Here is a tiny trained network, its code and every weight. The questions are about switching its units off for an input and a class, where a switched-off unit gives its printed mean instead of its output.

import numpy as np


def w(rows, s, z=0):
    codes = np.array(rows[::2]) - 128.0
    scale = np.full(codes.shape[1], s)
    scale[-1] = z or s
    return codes * scale


def norm(h):
    return h / np.sqrt((h * h).mean(-1, keepdims=True) + 1e-5)


def f(y):
    return y / 2 * (1 + np.tanh(0.7978845608 * (y + 0.044715 * y**3)))


def log_softmax(a):
    a = a - a.max(-1, keepdims=True)
    return a - np.log(np.exp(a).sum(-1, keepdims=True))


def net(x, mask):
    res = np.array(x, float).reshape(1, 2) / 4 @ E
    u = 0
    for l in range(4):
        y = f(norm(res) @ A[l][:, :-1].T + A[l][:, -1])
        res = res + np.where(mask[u : u + 4], y, B[l][:, -1]) @ B[l][:, :-1]
        u += 4
    return log_softmax(norm(res)[-1] @ U[:, :-1].T + U[:, -1])


A, B = {}, {}
E = w([
[167,124,96,32,12],'x0',
[160,90,166,29,226],'x1',
],0.0011)
A[0] = w([
[235,145,27,3,56,139],'L0N1',
[231,149,205,82,176,2],'L0N2',
[131,243,14,234,125,191],'L0N3',
[209,168,219,166,227,236],'L0N4',
],0.0014,0.0021)
B[0] = w([
[41,49,54,215,185,191],'L0N1',
[132,236,253,153,76,60],'L0N2',
[115,45,158,53,108,202],'L0N3',
[47,95,161,42,7,251],'L0N4',
],0.002,0.0013)
A[1] = w([
[145,234,111,254,55,2],'L1N1',
[101,110,74,241,120,118],'L1N2',
[160,175,181,232,222,35],'L1N3',
[92,165,204,224,207,33],'L1N4',
],0.0035,0.00094)
B[1] = w([
[239,171,221,179,163,121],'L1N1',
[127,132,205,74,151,254],'L1N2',
[142,16,28,66,97,78],'L1N3',
[168,95,1,73,56,186],'L1N4',
],0.0027,0.0007)
A[2] = w([
[146,111,4,119,62,226],'L2N1',
[244,126,153,52,248,1],'L2N2',
[214,177,144,237,75,34],'L2N3',
[117,77,122,83,175,108],'L2N4',
],0.0037,0.00067)
B[2] = w([
[169,73,116,33,252,253],'L2N1',
[210,220,229,159,110,137],'L2N2',
[163,160,224,95,127,145],'L2N3',
[153,156,189,175,48,232],'L2N4',
],0.0035,0.0014)
A[3] = w([
[222,245,234,163,126,12],'L3N1',
[199,107,70,63,159,27],'L3N2',
[179,51,8,48,253,121],'L3N3',
[39,133,49,227,80,254],'L3N4',
],0.0054,0.001)
B[3] = w([
[197,167,221,45,49,205],'L3N1',
[18,86,81,186,157,167],'L3N2',
[57,55,18,22,1,254],'L3N3',
[64,46,218,187,189,161],'L3N4',
],0.0049,0.0063)
U = w([
[232,195,243,24,23,254],'0',
[35,25,16,21,25,253],'1',
[26,23,236,240,227,221],'2',
[193,246,24,225,231,2],'3',
[194,238,27,230,229,2],'4',
[196,237,35,223,253,2],'5',
[221,226,24,238,234,2],'6',
[205,233,30,223,237,2],'7',
],0.0063,0.0053)

Each question gives the input, the list of numbers given to net, and the class t.
The units are the neurons (one row each of A and B). Each row of codes is followed by its name. A weight is (code - 128) times the scale printed after its matrix; where a second scale follows, it is the last column's (A, B and U).
mask holds one flag per neuron, layer by layer. A switched-off neuron (its flag False) gives its mean, the last column of its row in B, instead of its output. The means were averaged over made-up inputs and are rounded, as every weight is.
A unit's drop is (log p(t) with every unit on - log p(t) with that unit switched off) / (log p(t) with every unit on - log p(t) with every unit switched off).
The circuit of an input: a set's keep is (log p(t) with only the set's units on - log p(t) with every unit switched off) / (log p(t) with every unit on - log p(t) with every unit switched off). Starting from the 12 units with the biggest drops (on a tie, the unit counted first), units are removed one at a time, each time the one whose removal leaves the highest keep (on an exact tie, the one counted first), for as long as the keep stays at least 0.8.
circuit, biggest first: the units of the circuit, biggest drop first
unit that matters most: the unit with the biggest drop
k most important neurons: the k neurons with the biggest drops, biggest first
top k neurons in layer l: the k neurons of layer l with the biggest drops, biggest first
drop of u: that unit's drop, to one decimal
input [-3,2], class 2: circuit, biggest first	[L2N1, L3N3]
input [-3,1], class 2: 3 most important neurons	[L0N4, L2N1, L3N3]
input [-3,-2], class 2: unit that matters most	L0N3
input [3,-2], class 2: top 2 neurons in layer 0	[L0N1, L0N4]
input [1,3], class 2: 3 most important neurons	[L2N1, L1N4, L1N2]
input [2,-1], class 2: 2 most important neurons	[L1N4, L2N1]
input [-7,8], class 0: 3 most important neurons	[L2N2, L0N1, L2N4]
input [0,-2], class 2: 3 most important neurons	[L0N3, L1N4, L2N1]
input [1,-2], class 2: 2 most important neurons	[L0N3, L1N4]
input [1,1], class 2: 2 most important neurons	[L2N1, L3N3]
input [-1,3], class 2: 4 most important neurons	[L0N4, L2N1, L1N1, L1N2]
input [-1,-3], class 2: 4 most important neurons	[L0N3, L2N1, L3N3, L0N2]
input [-7,7], class 0: top 2 neurons in layer 0	[L0N1, L0N4]
input [3,-8], class 0: unit that matters most	L2N3
input [-2,3], class 2: top 2 neurons in layer 1	[L1N1, L1N2]
input [1,-4], class 0: drop of L0N4	1.8
input [-5,6], class 0: drop of L0N1	1.4
